Below is a small trained network, with its code and all its weights. Each question gives an input and a class and asks what happens when units are switched off, that is, made to give their printed mean instead of their output.

import numpy as np


def w(rows, s, z=0):
    codes = np.array(rows[::2]) - 128.0
    scale = np.full(codes.shape[1], s)
    scale[-1] = z or s
    return codes * scale


def norm(h):
    return h / np.sqrt((h * h).mean(-1, keepdims=True) + 1e-5)


def f(y):
    return y / 2 * (1 + np.tanh(0.7978845608 * (y + 0.044715 * y**3)))


def log_softmax(a):
    a = a - a.max(-1, keepdims=True)
    return a - np.log(np.exp(a).sum(-1, keepdims=True))


def net(x, mask):
    res = np.array(x, float).reshape(1, 5) / 4 @ E
    u = 0
    for l in range(2):
        y = f(norm(res) @ A[l][:, :-1].T + A[l][:, -1])
        res = res + np.where(mask[u : u + 11], y, B[l][:, -1]) @ B[l][:, :-1]
        u += 11
    return log_softmax(norm(res)[-1] @ U[:, :-1].T + U[:, -1])


A, B = {}, {}
E = w([
[191,88,73,138,158,142,109,144,194],'x0',
[88,168,33,152,102,148,52,60,103],'x1',
[209,83,96,250,147,185,142,171,140],'x2',
[180,207,148,116,239,68,157,75,119],'x3',
[52,141,111,177,180,183,82,216,120],'x4',
],0.0019)
A[0] = w([
[87,108,44,244,128,253,70,172,123,159],'L0N0',
[57,185,144,87,163,91,83,86,89,94],'L0N1',
[142,142,156,75,72,68,191,74,157,88],'L0N2',
[58,209,104,106,124,90,87,77,83,79],'L0N3',
[125,90,167,75,47,143,158,133,164,5],'L0N4',
[168,113,76,130,74,117,126,26,108,122],'L0N5',
[156,108,99,122,185,85,76,157,204,136],'L0N6',
[158,96,116,170,123,143,169,144,115,79],'L0N7',
[189,186,95,196,217,135,133,106,98,103],'L0N8',
[119,152,131,202,152,136,188,155,124,55],'L0N9',
[56,160,65,197,103,175,7,118,75,96],'L0N10',
],0.0043,0.0027)
B[0] = w([
[124,148,158,61,136,200,38,155,4,253],'L0N0',
[162,151,228,111,83,63,180,150,206,158],'L0N1',
[88,107,124,114,71,171,118,184,63,159],'L0N2',
[154,122,147,156,117,86,169,145,221,159],'L0N3',
[133,35,86,203,122,40,87,132,28,127],'L0N4',
[133,189,184,74,90,149,205,166,162,155],'L0N5',
[76,138,94,101,147,181,157,29,97,149],'L0N6',
[117,171,152,138,104,109,146,107,152,133],'L0N7',
[125,47,148,204,128,130,17,110,100,171],'L0N8',
[156,111,154,113,46,83,100,136,148,131],'L0N9',
[82,131,39,60,171,198,148,83,123,201],'L0N10',
],0.0036,0.0055)
A[1] = w([
[234,106,130,146,161,134,149,103,189,115],'L1N0',
[167,100,88,128,43,138,101,210,73,65],'L1N1',
[191,151,172,155,89,177,92,105,119,112],'L1N2',
[92,132,121,72,71,181,63,219,112,70],'L1N3',
[90,102,2,105,140,166,95,80,106,160],'L1N4',
[156,90,152,206,147,152,100,161,73,114],'L1N5',
[143,81,75,106,156,187,151,107,161,119],'L1N6',
[76,192,165,40,111,92,206,146,178,168],'L1N7',
[145,47,98,137,102,46,197,168,166,3],'L1N8',
[154,116,97,196,188,65,105,89,221,48],'L1N9',
[66,97,184,129,179,110,52,187,66,103],'L1N10',
],0.0043,0.002)
B[1] = w([
[44,192,169,119,150,131,3,157,106,153],'L1N0',
[126,117,123,161,174,36,175,55,158,178],'L1N1',
[135,123,214,132,174,106,130,220,131,166],'L1N2',
[167,168,170,182,232,85,71,107,139,241],'L1N3',
[116,183,80,58,151,182,169,159,147,238],'L1N4',
[147,131,160,141,55,80,171,123,147,189],'L1N5',
[103,189,165,76,176,185,117,144,108,145],'L1N6',
[230,225,114,137,67,204,200,111,246,251],'L1N7',
[154,128,50,138,110,155,103,133,48,136],'L1N8',
[8,35,129,124,185,71,121,42,213,119],'L1N9',
[244,166,195,112,85,145,120,126,106,220],'L1N10',
],0.0034,0.003)
U = w([
[198,95,222,190,131,93,98,171,81,134],'0',
[30,83,138,162,191,58,97,75,206,124],'1',
[14,139,1,218,134,57,160,202,141,1],'2',
[124,17,42,160,66,37,185,133,67,119],'3',
[114,167,68,68,187,220,71,135,73,141],'4',
[172,213,116,88,73,130,234,116,234,143],'5',
],0.0097,0.012)

Each question gives the input, the list of numbers given to net, and the class t.
The units are the neurons (one row each of A and B). Each row of codes is followed by its name. A weight is (code - 128) times the scale printed after its matrix; where a second scale follows, it is the last column's (A, B and U).
mask holds one flag per neuron, layer by layer. A switched-off neuron (its flag False) gives its mean, the last column of its row in B, instead of its output. The means were averaged over made-up inputs and are rounded, as every weight is.
A unit's drop is (log p(t) with every unit on - log p(t) with that unit switched off) / (log p(t) with every unit on - log p(t) with every unit switched off).
The circuit of an input: a set's keep is (log p(t) with only the set's units on - log p(t) with every unit switched off) / (log p(t) with every unit on - log p(t) with every unit switched off). Starting from the 12 units with the biggest drops (on a tie, the unit counted first), units are removed one at a time, each time the one whose removal leaves the highest keep (on an exact tie, the one counted first), for as long as the keep stays at least 0.8.
units of the circuit, in order: the units of the circuit, biggest drop first
most important unit: the unit with the biggest drop
top k neurons: the k neurons with the biggest drops, biggest first
k most important neurons of layer l: the k neurons of layer l with the biggest drops, biggest first
drop when u is switched off: that unit's drop, to one decimal
input [4,-8,-8,-8,-4], class 3: units of the circuit, in order -> L0N4, L0N0
input [8,-5,-5,-6,1], class 3: most important unit -> L0N4
input [-6,0,-4,-7,-7], class 3: units of the circuit, in order -> L0N4, L0N0
input [3,-7,5,8,-6], class 1: 3 most important neurons of layer 1 -> L1N9, L1N10, L1N0
input [-2,-5,0,3,7], class 0: top 2 neurons -> L0N10, L0N5
input [1,6,-8,-4,5], class 5: units of the circuit, in order -> L0N1, L0N3
input [-2,-3,4,6,-3], class 0: top 3 neurons -> L0N3, L0N10, L0N2
input [-5,7,7,8,-8], class 0: 4 most important neurons of layer 0 -> L0N8, L0N5, L0N10, L0N2
input [3,-3,7,7,-7], class 1: units of the circuit, in order -> L0N0, L1N9, L1N0
input [-1,5,-6,-5,2], class 5: units of the circuit, in order -> L0N1, L0N3
input [6,-3,4,8,4], class 1: top 3 neurons -> L0N0, L1N9, L0N2
input [-8,-5,-7,-5,5], class 5: top 3 neurons -> L0N0, L1N7, L0N8
input [1,-5,-4,0,-2], class 0: 2 most important neurons of layer 1 -> L1N4, L1N10
input [-5,8,4,-1,-6], class 5: units of the circuit, in order -> L0N5
input [7,-5,-2,5,-2], class 4: top 2 neurons -> L0N6, L0N3
input [-8,8,8,8,1], class 0: 2 most important neurons of layer 0 -> L0N8, L0N6
input [-3,-1,-2,-4,-1], class 3: 2 most important neurons of layer 0 -> L0N4, L0N0
input [-5,-6,5,-2,-4], class 3: 2 most important neurons of layer 0 -> L0N0, L0N4
input [-1,0,-7,-7,3], class 5: top 2 neurons -> L0N0, L0N8
input [-6,3,0,5,1], class 5: units of the circuit, in order -> L0N1
input [5,-3,-1,-5,-2], class 3: top 2 neurons -> L0N4, L0N10
input [-8,6,-5,-5,3], class 5: top 3 neurons -> L0N1, L0N3, L1N7
input [5,2,-3,-1,-1], class 5: top 2 neurons -> L0N0, L0N5
input [-8,-3,1,-3,3], class 0: drop when L0N5 is switched off -> 0.2
input [-1,-7,0,-1,-3], class 3: drop when L0N0 is switched off -> 0.5
input [-2,-8,-6,-4,-7], class 3: drop when L0N4 is switched off -> 1.0
input [7,-8,-4,-8,3], class 0: drop when L1N10 is switched off -> 0.2
input [4,0,7,1,-3], class 0: most important neuron of layer 1 -> L1N5
